Below are the code and all the weights of a small trained network. Each question names an input and a target symbol and asks about switching units off, where a switched-off unit gives its printed mean instead of its output.

import numpy as np


def w(rows, s, z=0):
    codes = np.array(rows[::2]) - 128.0
    scale = np.full(codes.shape[1], s)
    scale[-1] = z or s
    return codes * scale


def f(y):
    return np.maximum(y, 0)


def softmax(a):
    e = np.exp(a - a.max(-1, keepdims=True))
    return e / e.sum(-1, keepdims=True)


def log_softmax(a):
    a = a - a.max(-1, keepdims=True)
    return a - np.log(np.exp(a).sum(-1, keepdims=True))


def net(x, mask):
    ids = ['Θδζηλμφ'.index(c) for c in x.split()]
    T = len(ids)
    res = E[ids] + P[:T]
    r = res
    for j in range(3):
        rows = slice(3 * j, 3 * j + 3)
        q, k, v = (r @ M[0][rows].T for M in (Q, K, V))
        z = softmax(np.where(np.tri(T) > 0, q @ k.T / 3**0.5, -1e9)) @ v
        o = O[0][rows]
        res = res + np.where(mask[j], z, o[:, -1]) @ o[:, :-1]
    y = f(res @ A[0][:, :-1].T + A[0][:, -1])
    res = res + np.where(mask[3:27], y, B[0][:, -1]) @ B[0][:, :-1]
    return log_softmax(res[-1] @ U[:, :-1].T + U[:, -1])


Q, K, V, O, A, B = {}, {}, {}, {}, {}, {}
E = w([
[45,101,249],'Θ',
[82,139,103],'δ',
[82,139,102],'ζ',
[55,130,140],'η',
[221,163,195],'λ',
[51,168,113],'μ',
[142,51,86],'φ',
],0.018)
P = w([
[33,44,67],'0',
[89,92,153],'1',
[114,93,175],'2',
[128,107,225],'3',
[122,100,223],'4',
[105,113,253],'5',
],0.004)
Q[0] = w([
[39,70,131],'h1',
[158,158,192],'h1',
[121,140,101],'h1',
[88,129,104],'h2',
[115,76,130],'h2',
[130,74,128],'h2',
[52,206,172],'h3',
[100,184,250],'h3',
[155,89,79],'h3',
],0.015)
K[0] = w([
[145,15,236],'h1',
[125,236,128],'h1',
[151,88,77],'h1',
[78,74,205],'h2',
[138,161,181],'h2',
[54,92,147],'h2',
[29,207,149],'h3',
[66,249,223],'h3',
[184,134,103],'h3',
],0.011)
V[0] = w([
[116,158,92],'h1',
[37,216,159],'h1',
[100,112,70],'h1',
[171,118,84],'h2',
[138,9,117],'h2',
[150,170,139],'h2',
[119,143,17],'h3',
[143,148,126],'h3',
[123,9,145],'h3',
],0.014)
O[0] = w([
[64,149,151,73],'h1',
[110,222,48,216],'h1',
[8,31,168,139],'h1',
[21,54,188,12],'h2',
[238,102,60,182],'h2',
[110,110,167,62],'h2',
[101,150,229,27],'h3',
[162,173,137,75],'h3',
[100,2,70,255],'h3',
],0.0074,0.0061)
A[0] = w([
[167,142,127,101],'n1',
[83,156,157,123],'n2',
[37,167,143,147],'n3',
[158,174,92,79],'n4',
[43,160,154,133],'n5',
[76,168,176,118],'n6',
[8,86,94,98],'n7',
[163,90,136,235],'n8',
[164,180,149,113],'n9',
[186,174,96,51],'n10',
[164,230,127,106],'n11',
[155,82,207,244],'n12',
[115,176,103,131],'n13',
[163,110,174,97],'n14',
[166,167,171,111],'n15',
[123,172,115,131],'n16',
[109,123,26,153],'n17',
[76,57,210,186],'n18',
[147,87,175,213],'n19',
[172,141,109,158],'n20',
[90,181,186,108],'n21',
[160,133,106,16],'n22',
[173,60,174,74],'n23',
[178,138,159,170],'n24',
],0.013,0.011)
B[0] = w([
[65,102,107,142],'n1',
[158,27,146,149],'n2',
[181,153,132,175],'n3',
[144,17,200,169],'n4',
[222,119,123,168],'n5',
[153,61,186,153],'n6',
[196,113,33,188],'n7',
[40,189,175,204],'n8',
[131,108,90,140],'n9',
[109,75,139,170],'n10',
[118,114,179,172],'n11',
[38,163,153,188],'n12',
[181,174,163,172],'n13',
[141,165,77,137],'n14',
[135,82,173,135],'n15',
[136,143,138,160],'n16',
[121,182,140,250],'n17',
[179,39,115,198],'n18',
[68,201,162,178],'n19',
[110,165,86,176],'n20',
[118,125,226,150],'n21',
[90,2,233,137],'n22',
[168,238,155,169],'n23',
[64,105,74,141],'n24',
],0.0066,0.019)
U = w([
[84,254,137,78],'Θ',
[179,53,105,51],'δ',
[183,144,178,96],'ζ',
[178,48,101,32],'η',
[141,108,122,2],'λ',
[140,176,38,165],'μ',
[73,35,137,225],'φ',
],0.0076,0.0058)

Each question gives the input, a string of symbols that net reads in full, and the target symbol t.
The units are the heads (3 rows each of Q, K, V and O) and the neurons (one row each of A and B). Each row of codes is followed by its name. A weight is (code - 128) times the scale printed after its matrix; where a second scale follows, it is the last column's (O, A, B and U).
mask holds one flag per unit, heads first, then neurons. A switched-off unit (its flag False) gives its mean, the last column of its rows in O or B, instead of its output. The means were averaged over made-up inputs and are rounded, as every weight is.
A unit's drop is (log p(t) with every unit on - log p(t) with that unit switched off) / (log p(t) with every unit on - log p(t) with every unit switched off).
The circuit of an input: a set's keep is (log p(t) with only the set's units on - log p(t) with every unit switched off) / (log p(t) with every unit on - log p(t) with every unit switched off). Starting from the 12 units with the biggest drops (on a tie, the unit counted first), units are removed one at a time, each time the one whose removal leaves the highest keep (on an exact tie, the one counted first), for as long as the keep stays at least 0.8.
units of the circuit, in order: the units of the circuit, biggest drop first
most important unit: the unit with the biggest drop
top k neurons: the k neurons with the biggest drops, biggest first
heads that matter: for each layer, one digit per head in row order, 1 if its drop is at least 0.15 and else 0, layers parted by /
drop of u: that unit's drop, to one decimal
input δ δ λ η Θ, target μ: units of the circuit, in order => [h3; h1]
input μ φ μ, target φ: units of the circuit, in order => [h1]
input φ μ μ Θ λ, target μ: units of the circuit, in order => [h3; h1]
input φ φ η λ, target φ: heads that matter => 101
input φ η φ, target φ: heads that matter => 101
input δ λ φ, target φ: units of the circuit, in order => [h1; n12]
input λ φ μ μ, target φ: heads that matter => 110
input Θ λ η, target μ: heads that matter => 001
input λ ζ μ μ η, target ζ: heads that matter => 011
input φ δ λ, target φ: heads that matter => 001
input φ Θ η, target μ: top 3 neurons => [n17; n20; n18]
input Θ η φ φ δ φ, target Θ: top 2 neurons => [n8; n23]
input Θ λ μ δ λ, target Θ: top 2 neurons => [n18; n7]
input λ δ μ μ δ, target ζ: most important unit => h3
input λ φ η φ φ δ, target φ: top 2 neurons => [n17; n18]
input μ η ζ μ μ μ, target ζ: drop of h3 => 0.8
input η μ ζ, target ζ: drop of h3 => 2.5
input μ μ η, target ζ: drop of h3 => 1.5
